Each row has a class, written after it.
[ 363  229 -425  -55 -510  -83 -182 -118  -87    2  346 -249  125 -662
 -257 -135 -141  394 -349 -126  -47   49 -294 -400  391  442  289 -166
  233   55 -323 -508  141 -542  126 -567] : <169>
[ 434 -399   20 -273 -156 -474  277  633   66  -73   91 -264  305   13
  216  -20  -43  365  305 -263   57 -161  359  194 -273  245  305  326
  281  206 -327  -72  235 -212  -83  319] : <37>
[ -38   34   28  -44   98  -62    2  -32  -40  -74    6    3  -33   67
   92  -12   48   87   39   16 -104  -78  154   51 -143   81   13   60
  -11   23  -66   -1   52   84  -24   64] : <37>
[  85   74    8   27  -88  135  -10 -142  145  118  107  -40  -72  -62
 -124   75   -3  -13  -65 -125   -7    8  -13   20  105   39   98  -50
  220    0  111  -90  -20  -25   -4  -96] : <128>
[ -20   68   10   57   36  -54    4   42 -145  -37  -65  -10   16   44
   13  -27   81   -3  -63  156   37    4   75  -59 -141   27   32  -55
    6  -10   71   15   37  -65   34  -59] : <30>
[ 420  121  683  -22   88  198  149  308  -45  459  238 -193 -230   72
 -141  116  483   48  -21   76   50   40  193 -435 -102 -331   14 -260
  287  199 -107 -350  -35  213 -139 -168] : <96>
[ -32    7   95    1  113   -7  -19   40 -116  -29  -15  -70  -93   79
   95   -2  184   65  -16  131  -55 -121   72  -65  -39   71  -29  -40
   -2  -59  -64   89  113  -17   12   23] : <115>
[-779  326 -206 -316 -555  297   34  110 -295  171  225  353  142 -270
  -28  -94  -82 -186 -310 -100  197 -438 -568 -291  260  118  297 -416
  -91 -176 -255  -88  -56  -89   33  -72] : <37>
[ 120  103  -72   46   86  -57  -43  -35 -101  -38  -69  -82  100   57
    0  -34   36  104   12  104  -28   73  195  -31 -199   58   47   10
    9   58   63  -59   61  -48  -24  -84] : <128>
[ 182  361   55  -95   86   18 -225  -50  707 -231  -65    7 -127  361
  -87    1 -354  462  -25 -429   86  401  240  -82 -141  241   70  340
 -130  305 -227 -340   -9 -191 -188 -115] : <169>
[ -88  207   54   19  -81  -66   26   72 -130  101   66   17  358  -18
 -129   -4   18  168   85  -88  140  -53  -32 -167  -29 -236  175 -138
  -99  104   36 -175  -25  -72 -135 -166] : <96>
[  -7  -84   80   48  124   -9   15   -4  -56  -97  -45  -66 -125  137
   13  -51   44   36   19   71  -20   62  115   55 -186    7  -24   63
   64   49   32  -86  -28  -12   -7  -27] : <128>
[ 148  218  379  -77  -35  -97 -144  240 -543  308  189 -216  317  216
 -535   37  152  -37 -138  511  105   62 -236 -541   69  161  -44 -503
  254 -133 -244   91  -27 -659  -15 -354] : <115>
[  -3   38  -65 -166  -27   39  -20   -2   35   64  164   20  154   26
  -51   75 -178    3  -54  -46   76   70   18  -20  -87  -65  -59  -31
  133   92  -92 -121  -80  -51   -6   25] : <37>
[ 205  110  150  -25  156 -103  172  353 -124  -87  -24   73 -251 -327
  145    3  122 -219 -386  -62 -137  149  -93 -122  497 -132  174   28
   20   20  -73   35  -41 -168  144   51] : <72>
[  65  -31   63   66   66  -89    4  -75  -90  -60   19  -48  132   -3
   38    5  -19  129   17   22  -78   54  154   34  -22   65  -29   47
    9  -24  119  -80  -10  -81  -10 -109] : <30>
[ 267 -117   -2  -33  -71  -81  143  134  135  112  170   60  210  -69
 -129   34 -170   86   93  -62  139  140   15   -2  174  -90   92   98
    7  149   64 -171 -114  -36  -25  -66] : <169>
[ 332 -209  245 -494  -15 -142  -75  302   94   77  259 -237 -583  108
 -190  -92   47  251  226  170   24 -236 -216 -436 -113   60 -172 -216
 -207  110 -592  -61  127  -79  110  148] : <115>
[ 215   54 -299 -124   17 -109 -133  -48  -34  -29   89 -233  328  350
 -180 -161   16 -132  194 -147 -215 -179  604   65 -465  269    4   41
  210  240 -286 -151  328 -156  121   35] : <17>
[  43   58  -93 -169 -135 -204   24   77  209   51  168   75  -74  -82
  -54  -15 -135    4  -92   69  -30   73   59  -87   -6   -4  -19  -43
   26  235 -256 -308  -26  196  -22  -20] : <169>
[  32   98  -48   43   75  -24  -42  -53 -116  -40    6  -38  -53   92
  -22  -56   58  171   31  172  -64  -50   86   27 -115  142   30  -11
  -16  -30   29  -97   64  -44    3  -54] : <78>
[ -42  -44   86  -23   75  -44  -40  -91  -71 -129  -31  -26  -49   75
   85  -32   35    4   23   18  -76   17   66  -54 -227   52  -41   33
  -41   34  -78  -12   23   32  -99  -53] : <169>
[ -26  189  -95   51  103 -398  -44 -274  340  101   86  273  189  119
  152 -165 -473  328 -356   -9  -59  405  205  247  432  204 -154  283
 -190   97   54 -212  -12 -297  -27   76] : <30>
[  93   76  -31   73   90   16  -26  161 -236 -101  -14  -76  102  109
   28  -20  146  151   20  188   30  -41   62  -48 -278  111   57    8
  -28  -46  -60  -57   87 -134   15  -53] : <78>
[ 159   65  -64 -146  -61  -14   11  -53   -4   62   61  -52    2 -113
  -18   44  -64  100   95  -27   39 -106  -22  -57   15  -79   70  -33
  153   56   55   79   51    2 -158   37] : <128>
[  91  114  -19   36   43   19  -15  126 -135 -119  -31    1 -122  128
  -17  -67   78   32  -93  126   12    9  154   -4 -188  125  -10   46
    3   23  -62  -52   65  -56   68  -59] : <115>
[ -87  -15   60  -43  -64 -152   68 -153   49   53   67  -39  114 -175
   82   23 -127  -51   23 -107  -75  108   37   55   62   29   58   36
  -78  144  126 -203  -63  127 -154 -146] : <17>
[  57  -21   72   -3   92  -25  -17   32  -64  -22   20  -83 -161  111
    9  -58   54   92   26  125  -42   -5  110  -13  -77   81  -46   11
  -27   18  -42  -96   48    7   47  -37] : <115>
[ 183  139   -8 -159 -100  -78   53  -42   81  107  101   47    8  -28
  -78   38 -131   14  -73  -19   39  -12   93  -77   44  -79  -24  -97
   65   79   80 -110    3  -17    6  -54] : <78>
[   0    3  -12  -74 -121 -101  102  156 -105   14  136   38  -34  -99
 -176   -9  -49   73  -10   17  107  -68  -11  -61  -92 -130   94 -103
   16   34   78 -110  -45   -8    7 -123] : <115>
[ -86   31  -60  -93  -36  -12   28  108   -4  157   58  -46  311   13
  -15   56  -31   78  162 -163    7  -63  116  -58   26 -200   88   -3
   -1  116 -143  -99   32  247 -122   29] : <30>
[  33  294  -43  -33 -114 -103  -30  195  -57  148  -23  119  172  -27
   16   68   72  244  -69   88   90 -166   34 -151  103 -157   71 -256
   12  -75  -64   63  136   -7   29  125] : <96>
[-613  282   95  113  -14 -382 -226 -273  148   42 -220  -10  469  154
  101  198  -10  247  262 -237 -282 -351  177  143 -382 -118   99 -421
 -133  -89  -49  188  200  415 -531  281] : <37>
[-393 -224  337  111 -213  675  213  429   93   39  198  172 -233  523
 -106  -63   39 -101 -225 -498   81 -156  261  119 -395  114 -227  138
  -11 -145 -605 -885  -80  283  606  -80] : <17>
[-147   74   67  140  179  -45    7  289 -272  -31 -166    7 -660  220
  -16 -288   15 -104 -420  647  129  257 -542 -212 -148  109  249 -314
  -81 -304   25  -62  -95 -279  108 -126] : <17>
[  32   38  -85 -105  -80   -5    1  117  127  -15  -36  -57   37   70
 -107  107   23  136   26 -120  132  -58   41  -46  -96 -124   60   16
   48  118 -174   42   43   37    6   60] : <37>
[   6  169 -135 -136  -70 -191  -15  -30 -160   13   20  -36  314 -104
 -154  -69 -182  114   80  -76   61   33  -82 -171   14 -171  125  -75
  -19  115  -78  -96  -25 -169  -89 -139] : <96>
[  89  -20   26   82  119  -42    5   56 -135  -63  -40  -70   23   97
   13  -59  109  113   56  126  -42    2  115   26 -110   20  -62   15
  -46  -58   70  -39   -3  -40   92  -50] : <37>
[  77  125 -205 -202  -53 -234  -24 -110  152  109   56   71  185  -75
   47   17 -104   31  118   33  -13 -127   72  -68  172  -53   78  -56
  -11  108  -14  177  143   79 -127  123] : <115>
[-504  -86  524 -249   -7  121 -216 -510  474  180   76 -177  181 -271
  202  343  -71 -381 -128 -296   23   75 -686 -280  236  145 -217 -260
  -99 -197   68  524 -310  -99 -344   29] : <72>
[ 110  128 -118  -23   64  -87  -29   93  -76  -75  -24    6  -40   71
   63  -50   39  188  -63  183  -44  -37  121  -36 -111   91   -7   -7
  -23   -7 -110  -20  101   -5   15   35] : <37>
[ -13  115  -99   72  -53 -233  125  156 -161   11  -20   78  110 -121
  -63  -68    4  -12 -131   43   83   62  -44  -71   23 -238  201  -80
 -127   43  126  -93   11  -38   18 -164] : <17>
[ 243 -309  382  -76  255 -694  216  457   98 -365  200   10   27  346
  -49 -132 -225  241  143 -297  200   81   73  166  -89  -75 -152  506
  225  259 -483  -95   48 -384   98  153] : <115>
[-355  121  224   79  123   59   30   23 -243 -112  -59  -16 -899 -155
 -189 -301  171   16  -51  474   79 -368 -543 -309    0 -138  290 -404
  125 -297  192  -80 -137 -194  334  -54] : <72>
[  63 -299  266   68   55 -243  302  565   97 -143  327 -134   27   56
 -325 -270 -241  210  266 -378  -70   57   -7  -65 -104   72   12  318
  120  200 -707 -858 -116   25   55 -236] : <96>
[ -22   20   50   72   51    4    9   64  -85  -13  -28    1   -5   75
   72  -16   64   94   31   57  -35    5  133   54 -128   26   70   87
  -47   11  -30  -70   66   -8    9   29] : <96>
[  97   91 -193 -127  -74  -66  -32   35  110  167   54  -28  285  -48
   87   90 -106   60   25  -20    3  -84   86  -88  105 -124   22  -21
  -77   58 -103   50  131  161  -44   97] : <169>
[ 101  -56  -81  -96 -128 -142   21 -216  105  133   66  -54  160 -131
 -107   62 -170  -16  202   27  -69   66   12   70  161  -65 -100   10
   67   95  154  -56  -60  -27 -140  -78] : <96>
[ 268  -43 -332   36   62  515 -132  238 -311 -323 -280   -5 -487  191
 -150 -162  130 -721 -234  300   29  182 -294 -297 -121 -380  252 -284
 -323  -48  -26    5 -134 -153  523 -128] : <30>
[  91  -10  -69 -197  -39 -190   18   76  232   15   63  -31  230  -48
   23  112 -137   89  171 -202  112  -37  -10  -24   83  -69   58  131
  -17  135 -151   15   63  -46   42  115] : <72>
[  44  -28   64 -185 -104 -210   90 -111   41   74   54   30   36 -103
  -52   13 -169   44   77  -67   -4   29   61  -34   32 -107 -130   -9
  -82  144  -26 -120  -43   96  -98  -59] : <115>
[  35 -221  333  284   72 -113   63  -43  203   48   53   45 -180    8
  -19 -109   37 -423 -203  115  -67  102  -10   36  147 -228 -278 -489
  -18  -23  599  -28 -275  143 -115  -78] : <17>
[  32  125   59  -30  100  -40  -13  -46 -142  -26  -32  -40  -27   66
  138   -9  107  130  -63  145 -108  -23  158  -35 -177  124  -30  -49
  -54  -28   28  -24   67   73 -131  -51] : <17>
[  91  -35   98   68  148 -102   80   52 -202 -105  -75  -37  -89   88
   22  -53   81   95   26  123  -28   19  118   45 -227  -26   -8  -44
  -40  -16   94  -59  -21   54  -48  -51] : <115>
[ 191  -44  -52 -193 -103 -190  103   31   75  194  177  -84  196  -40
   43   81  -38   26   92  -22   15  -83  196  -32   -1  -97  -48   62
   62  149   20   -1  130  104  -93  -22] : <37>
[-206 -238  265 -398 -123 -702    5  -60 -110   27 -172   18  306 -376
  299  158  -58 -268   44  117 -252   78 -182 -379  418 -390   84 -635
 -480  -35  342  339  -89 -118 -272  -45] : <72>
[ 208  -72   21 -118   31 -164  124  -46  177   29   70   27   -6 -101
  -11  -46 -186   51  209 -105  -86   34   54   72  186 -123   -3  167
 -139   86  116  -58  -65   26 -106   22] : <115>
[ -16   86  -44   37   51   50  -36  -22 -125  -46  -42  -34   19   87
   27    5   79   76    9  103  -71  -81  121   16 -195  117   42   30
  -26  -50  -44    8   88   -1   -4    7] : <30>
[  24    5   57   50  111   17   34   85  -42  -67   15  -38  -29  130
   35    6   65  140  100   -4  -60  -27  179  131 -183  122   -9  111
   20   -6   11 -111   43   49  -41    8] : <17>
[  49   11   76   90  103   59   31   24 -160  -52  -55  -58   60   91
   53   21  112   35   13   22  -56  -21  192   60 -188   -2   17   10
  -16  -26  113  -46   15   41  -12  -38] : <78>
[  33    5  -14   23   61  -69   -9  -44  -73 -114  -46   26 -109   79
  -11  -64   20  128   12   83 -114   31  255   41 -141   67  -34    5
  -68   50  -30 -175   29   73   58  -59] : <115>
[ 170 -211 -213   83  363 -318  192  283 -104 -250 -190 -181  220  125
  290 -118 -179   89  321 -112 -335  -21  454  511  135 -124  -46  643
 -382   43  130   68  114  174   30  221] : <128>
[ 118  134  -37  -11   40   50   -6   30  -60  -90   60   34   -5   44
   -2  -19   45  202  -54   13   40  -23   81  -54 -128  135    6   23
   19   10  -63 -150   50 -153   56  -53] : <30>
[  -7   11   -4   51   62  -64   -2   72  -94  -72  -23  -33   32   64
    4  -45   -5  138   92   56  -36  -29   87   19 -108   69   45   59
  -62   -3  -43  -86   54  -36    9   -7] : <30>
[ 78  44  65   6 107 -79 -18 -30 -45 -75 -29   2 -29  82  45  -4  10 130
 -12 112 -39  61 156  33 -94 133 -64  25  -7  15  13 -25  19 -63 -29  -3] : <115>
[ 110  102  -35   49   37   24  -43   25  -96  -55  -34  -46  -71   48
  -84  -71   77  181  -22  163   55   18   46  -98 -213   72   69  -49
  -10   56  -85 -152   25  -83   48  -55] : <78>
[-350  167 -236  453   16   82  -54  -29 -166  -48 -124  198  674 -206
  141  -46  303  -38 -395 -120  138  -77   -2 -110   58 -354  394 -142
 -192  -76 -130   -4   36  -73  422   56] : <115>
[   2   77   17   23   -7   73  115  163  -19  -35   61  125 -173   36
 -158  -62   28   31   67   43  130  -51  -21   45  -31 -177  160  177
   73  129  -21 -121  -59  -38   15   30] : <78>
[ 195  340 -363   77  214 -276  -16 -381  -69  -18  116    5  209 -134
   58  -29 -133  230 -198  344  -37 -243 -194   31  185  326  299 -291
  197 -162  432  430  150 -176 -456    9] : <17>
[  68  175  -95   53   13   46  -58   40 -178  -24  -71  -18   25   28
   15  -23  113  116  -59  211  -58    1   96  -25 -163   52   97  -76
  -70  -39   16  -47   20   -4    2  -37] : <37>
[  17   46   59 -294 -203 -259    0 -165  192  219  104  -21  223  -68
    8  169 -108   56    0  -42    3  -85  154  -93  -61 -159 -142  -74
   18  158 -134   61   51  158 -105   83] : <96>
